Below are the code and all the weights of a small trained network. Each question names an input and a class and asks about switching units off, where a switched-off unit gives its printed mean instead of its output.

import numpy as np


def w(rows, s, z=0):
    codes = np.array(rows[::2]) - 128.0
    scale = np.full(codes.shape[1], s)
    scale[-1] = z or s
    return codes * scale


def f(y):
    return np.maximum(y, 0)


def log_softmax(a):
    a = a - a.max(-1, keepdims=True)
    return a - np.log(np.exp(a).sum(-1, keepdims=True))


def net(x, mask):
    res = np.array(x, float).reshape(1, 5) / 4 @ E
    y = f(res @ A[0][:, :-1].T + A[0][:, -1])
    res = res + np.where(mask, y, B[0][:, -1]) @ B[0][:, :-1]
    return log_softmax(res[-1] @ U[:, :-1].T + U[:, -1])


A, B = {}, {}
E = w([
[205,80,24,155,169,187,207,186,142],'x0',
[174,185,141,29,174,82,220,121,33],'x1',
[234,118,97,149,132,139,7,87,36],'x2',
[108,8,181,144,224,124,135,64,125],'x3',
[134,141,33,91,186,2,70,124,211],'x4',
],0.0094)
A[0] = w([
[92,110,108,252,95,143,63,137,184,9],'N1',
[109,108,171,174,79,217,123,152,80,98],'N2',
[143,130,180,113,89,97,43,80,78,93],'N3',
[159,171,137,44,175,94,179,120,59,4],'N4',
[75,148,134,102,88,102,208,213,202,36],'N5',
[25,161,182,115,122,93,136,127,149,103],'N6',
[114,209,74,130,40,113,157,169,133,124],'N7',
[92,87,163,148,199,111,172,97,154,95],'N8',
[124,123,90,105,164,73,82,136,206,50],'N9',
[109,154,80,71,154,114,88,147,157,68],'N10',
[133,70,131,140,190,125,92,98,78,88],'N11',
[193,104,86,172,175,159,174,191,138,112],'N12',
[162,137,98,145,172,86,76,136,148,38],'N13',
[203,164,111,123,84,134,65,149,100,104],'N14',
],0.012,0.0035)
B[0] = w([
[72,144,130,216,182,73,175,156,153,241],'N1',
[176,139,172,92,100,84,182,173,50,235],'N2',
[191,149,113,116,192,152,146,76,189,239],'N3',
[74,119,99,231,170,51,175,171,153,250],'N4',
[139,6,112,129,166,163,69,138,93,233],'N5',
[194,126,124,110,189,136,119,101,176,221],'N6',
[87,218,134,120,115,177,85,147,116,236],'N7',
[85,172,138,101,70,174,48,138,85,207],'N8',
[166,139,186,94,89,122,204,177,49,219],'N9',
[130,151,132,86,99,122,148,141,105,187],'N10',
[58,145,97,114,114,176,64,113,77,213],'N11',
[164,192,151,86,188,138,118,69,223,223],'N12',
[166,109,130,108,115,122,155,173,93,195],'N13',
[71,19,106,120,153,176,76,127,106,227],'N14',
],0.011,0.013)
U = w([
[48,134,123,219,158,59,203,154,154,124],'0',
[187,136,166,64,94,115,228,166,54,91],'1',
[132,36,100,114,162,171,79,132,114,164],'2',
[10,203,132,85,102,168,60,136,102,104],'3',
[213,176,135,87,186,143,152,91,234,128],'4',
[136,134,121,104,106,135,133,126,165,254],'5',
[115,141,122,105,42,128,165,99,168,73],'6',
],0.011,0.0062)

Each question gives the input, the list of numbers given to net, and the class t.
The units are the neurons (one row each of A and B). Each row of codes is followed by its name. A weight is (code - 128) times the scale printed after its matrix; where a second scale follows, it is the last column's (A, B and U).
mask holds one flag per neuron, in row order. A switched-off neuron (its flag False) gives its mean, the last column of its row in B, instead of its output. The means were averaged over made-up inputs and are rounded, as every weight is.
A unit's drop is (log p(t) with every unit on - log p(t) with that unit switched off) / (log p(t) with every unit on - log p(t) with every unit switched off).
The circuit of an input: a set's keep is (log p(t) with only the set's units on - log p(t) with every unit switched off) / (log p(t) with every unit on - log p(t) with every unit switched off). Starting from the 12 units with the biggest drops (on a tie, the unit counted first), units are removed one at a time, each time the one whose removal leaves the highest keep (on an exact tie, the one counted first), for as long as the keep stays at least 0.8.
units of the circuit, in order: the units of the circuit, biggest drop first
unit that matters most: the unit with the biggest drop
k most important neurons: the k neurons with the biggest drops, biggest first
drop when u is switched off: that unit's drop, to one decimal
input [-1,6,-3,-3,-4], class 0: units of the circuit, in order -> [N4]
input [-4,2,-2,7,-5], class 3: 2 most important neurons -> [N8, N9]
input [7,-4,-8,-4,-6], class 2: 3 most important neurons -> [N5, N9, N3]
input [-6,-5,2,-1,2], class 4: 3 most important neurons -> [N3, N4, N6]
input [-5,2,0,-2,5], class 1: 3 most important neurons -> [N9, N12, N10]
input [2,6,7,-7,3], class 2: 4 most important neurons -> [N14, N1, N8, N11]
input [-3,3,-5,5,-2], class 2: 2 most important neurons -> [N7, N6]
input [-7,-5,6,8,4], class 3: 3 most important neurons -> [N11, N5, N8]
input [6,7,3,-3,-1], class 0: 2 most important neurons -> [N4, N3]
input [0,-5,5,-1,-5], class 0: 3 most important neurons -> [N1, N9, N5]
input [-5,4,7,8,6], class 3: 4 most important neurons -> [N11, N5, N8, N6]
input [-6,-4,0,-3,-6], class 1: 2 most important neurons -> [N2, N12]
input [8,-3,1,6,-7], class 4: 3 most important neurons -> [N12, N9, N13]
input [-2,-2,4,7,-5], class 3: unit that matters most -> N11
input [6,2,5,1,7], class 1: 2 most important neurons -> [N9, N13]
input [-2,-3,7,5,-7], class 1: 2 most important neurons -> [N2, N5]
input [-4,2,-1,-3,1], class 4: units of the circuit, in order -> [N11, N6]
input [-7,7,-3,8,1], class 3: drop when N11 is switched off -> 1.9
input [-4,5,6,-4,-2], class 2: drop when N1 is switched off -> 0.8
input [6,-2,5,-2,-8], class 1: unit that matters most -> N2
input [8,-2,-1,-5,2], class 4: drop when N12 is switched off -> 4.1
input [-6,-8,6,5,2], class 0: drop when N1 is switched off -> 1.9
